Below is a small trained network, with its code and all its weights. Each question gives an input and a target symbol and asks what happens when units are switched off, that is, made to give their printed mean instead of their output.

import numpy as np


def w(rows, s, z=0):
    codes = np.array(rows[::2]) - 128.0
    scale = np.full(codes.shape[1], s)
    scale[-1] = z or s
    return codes * scale


def f(y):
    return y / 2 * (1 + np.tanh(0.7978845608 * (y + 0.044715 * y**3)))


def softmax(a):
    e = np.exp(a - a.max(-1, keepdims=True))
    return e / e.sum(-1, keepdims=True)


def log_softmax(a):
    a = a - a.max(-1, keepdims=True)
    return a - np.log(np.exp(a).sum(-1, keepdims=True))


def net(x, mask):
    ids = ['ΓΣβζμξπτ'.index(c) for c in x.split()]
    T = len(ids)
    res = E[ids] + P[:T]
    u = 0
    for l in range(2):
        q, k, v = (res @ M[l].T for M in (Q, K, V))
        z = softmax(np.where(np.tri(T) > 0, q @ k.T / 2**0.5, -1e9)) @ v
        res = res + np.where(mask[u], z, O[l][:, -1]) @ O[l][:, :-1]
        u += 1
        y = f(res @ A[l][:, :-1].T + A[l][:, -1])
        res = res + np.where(mask[u : u + 12], y, B[l][:, -1]) @ B[l][:, :-1]
        u += 12
    return log_softmax(res[-1] @ U[:, :-1].T + U[:, -1])


Q, K, V, O, A, B = {}, {}, {}, {}, {}, {}
E = w([
[172,85,88,140],'Γ',
[91,157,151,174],'Σ',
[128,198,149,71],'β',
[156,182,142,173],'ζ',
[169,115,206,86],'μ',
[138,182,27,140],'ξ',
[144,182,118,161],'π',
[112,126,178,254],'τ',
],0.022)
P = w([
[255,169,158,224],'0',
[209,137,156,194],'1',
[178,121,139,177],'2',
[155,118,124,169],'3',
[141,116,116,164],'4',
[131,118,112,162],'5',
[126,123,108,161],'6',
[121,123,106,155],'7',
[115,123,102,155],'8',
[110,123,100,154],'9',
[108,124,98,153],'10',
[102,128,95,151],'11',
[98,127,96,148],'12',
],0.0097)
Q[0] = w([
[53,67,231,165],'L0H1',
[206,124,2,120],'L0H1',
],0.0062)
K[0] = w([
[56,3,166,255],'L0H1',
[139,64,4,40],'L0H1',
],0.0081)
V[0] = w([
[225,61,124,254],'L0H1',
[71,137,143,170],'L0H1',
],0.0086)
O[0] = w([
[138,121,149,232,255],'L0H1',
[10,106,70,124,137],'L0H1',
],0.014,0.0088)
A[0] = w([
[108,25,105,133,131],'L0N1',
[166,173,160,202,169],'L0N2',
[174,129,156,132,86],'L0N3',
[171,109,157,131,143],'L0N4',
[101,125,164,41,3],'L0N5',
[59,97,111,136,69],'L0N6',
[119,160,170,120,207],'L0N7',
[44,80,159,138,144],'L0N8',
[201,132,135,2,105],'L0N9',
[164,87,146,139,112],'L0N10',
[138,10,48,125,217],'L0N11',
[145,141,198,155,219],'L0N12',
],0.012,0.0049)
B[0] = w([
[211,131,151,26,137],'L0N1',
[126,161,102,86,253],'L0N2',
[153,96,103,102,143],'L0N3',
[118,76,141,75,145],'L0N4',
[2,131,14,157,130],'L0N5',
[194,92,155,184,137],'L0N6',
[150,163,201,166,146],'L0N7',
[116,28,180,200,149],'L0N8',
[101,100,115,216,139],'L0N9',
[77,64,85,73,143],'L0N10',
[248,61,115,137,137],'L0N11',
[134,123,168,85,197],'L0N12',
],0.0077,0.023)
Q[1] = w([
[203,167,247,254],'L1H1',
[168,176,113,207],'L1H1',
],0.0059)
K[1] = w([
[131,164,182,176],'L1H1',
[22,254,11,169],'L1H1',
],0.0095)
V[1] = w([
[115,42,89,207],'L1H1',
[113,160,125,1],'L1H1',
],0.005)
O[1] = w([
[160,81,127,103,148],'L1H1',
[75,66,1,40,3],'L1H1',
],0.0094,0.0065)
A[1] = w([
[241,131,201,153,12],'L1N1',
[13,96,90,72,21],'L1N2',
[90,254,186,148,156],'L1N3',
[111,62,100,164,146],'L1N4',
[196,37,221,99,181],'L1N5',
[48,105,153,108,111],'L1N6',
[212,164,121,162,79],'L1N7',
[112,143,182,122,149],'L1N8',
[155,158,160,54,151],'L1N9',
[215,158,212,23,255],'L1N10',
[187,62,90,179,104],'L1N11',
[115,81,164,177,41],'L1N12',
],0.01,0.0066)
B[1] = w([
[165,98,106,114,237],'L1N1',
[137,115,140,131,128],'L1N2',
[147,125,59,152,251],'L1N3',
[181,123,152,82,144],'L1N4',
[4,122,61,60,228],'L1N5',
[84,114,170,84,126],'L1N6',
[141,124,108,82,199],'L1N7',
[143,104,171,182,170],'L1N8',
[151,135,169,107,151],'L1N9',
[188,112,190,160,218],'L1N10',
[199,96,120,89,173],'L1N11',
[154,117,105,145,175],'L1N12',
],0.012,0.02)
U = w([
[197,132,123,144,70],'Γ',
[140,130,97,191,254],'Σ',
[122,163,7,125,217],'β',
[143,120,83,136,52],'ζ',
[133,121,123,121,230],'μ',
[146,120,86,137,43],'ξ',
[155,126,68,104,42],'π',
[138,83,83,162,73],'τ',
],0.013,0.0066)

Each question gives the input, a string of symbols that net reads in full, and the target symbol t.
The units are the heads (2 rows each of Q, K, V and O) and the neurons (one row each of A and B). Each row of codes is followed by its name. A weight is (code - 128) times the scale printed after its matrix; where a second scale follows, it is the last column's (O, A, B and U).
mask holds one flag per unit, layer by layer, with each layer's heads first. A switched-off unit (its flag False) gives its mean, the last column of its rows in O or B, instead of its output. The means were averaged over made-up inputs and are rounded, as every weight is.
A unit's drop is (log p(t) with every unit on - log p(t) with that unit switched off) / (log p(t) with every unit on - log p(t) with every unit switched off).
The circuit of an input: a set's keep is (log p(t) with only the set's units on - log p(t) with every unit switched off) / (log p(t) with every unit on - log p(t) with every unit switched off). Starting from the 12 units with the biggest drops (on a tie, the unit counted first), units are removed one at a time, each time the one whose removal leaves the highest keep (on an exact tie, the one counted first), for as long as the keep stays at least 0.8.
units of the circuit, in order: the units of the circuit, biggest drop first
unit that matters most: the unit with the biggest drop
k most important neurons: the k neurons with the biggest drops, biggest first
top k neurons in layer l: the k neurons of layer l with the biggest drops, biggest first
drop when u is switched off: that unit's drop, to one decimal
input Γ π Γ β ζ β π π β π β β, target β: units of the circuit, in order => L0H1, L0N5
input β β π, target Γ: units of the circuit, in order => L0H1, L1N10
input β β π β π π ξ μ β, target β: units of the circuit, in order => L0H1, L1H1
input π μ ξ ζ ζ ζ ζ ζ π ζ π β ζ, target β: unit that matters most => L1H1
input ξ μ τ π Γ β π τ β, target Σ: top 2 neurons in layer 1 => L1N5, L1N11
input π Σ π τ ζ β β ζ τ π ζ, target β: 4 most important neurons => L0N8, L0N1, L0N12, L1N10
input Σ β Γ ζ, target Γ: units of the circuit, in order => L1N5, L0N8
input ξ τ Σ, target τ: 3 most important neurons => L0N8, L1N5, L1N1
input ζ β π ζ π τ β π π π τ π, target β: 3 most important neurons => L1N10, L0N8, L0N12
input π ζ Σ π τ β π π, target β: top 3 neurons in layer 1 => L1N10, L1N8, L1N3
input ζ π Σ π Γ ζ ξ μ β Σ π β, target Σ: 2 most important neurons => L1N5, L0N2
input μ β τ π τ τ β ζ μ π τ τ, target τ: top 2 neurons in layer 1 => L1N5, L1N8
input Σ ζ ζ π Σ Γ ζ β, target Γ: 3 most important neurons => L1N5, L1N10, L0N8
input Γ β Σ Γ ξ ξ μ μ Γ π ζ, target Γ: units of the circuit, in order => L1N5
input ξ ξ τ π Σ β τ ζ π Σ, target τ: 3 most important neurons => L0N8, L1N5, L0N6
input Γ β π π τ Γ μ ξ Γ β Σ τ, target τ: drop when L0H1 is switched off => 0.9
input ξ Γ Σ π, target Γ: drop when L0N12 is switched off => 0.2
input Γ ξ μ ζ π μ ξ μ π μ β, target Γ: drop when L1N9 is switched off => 0.1
input Γ β π π π ξ μ π Σ, target Σ: drop when L1N5 is switched off => 0.5
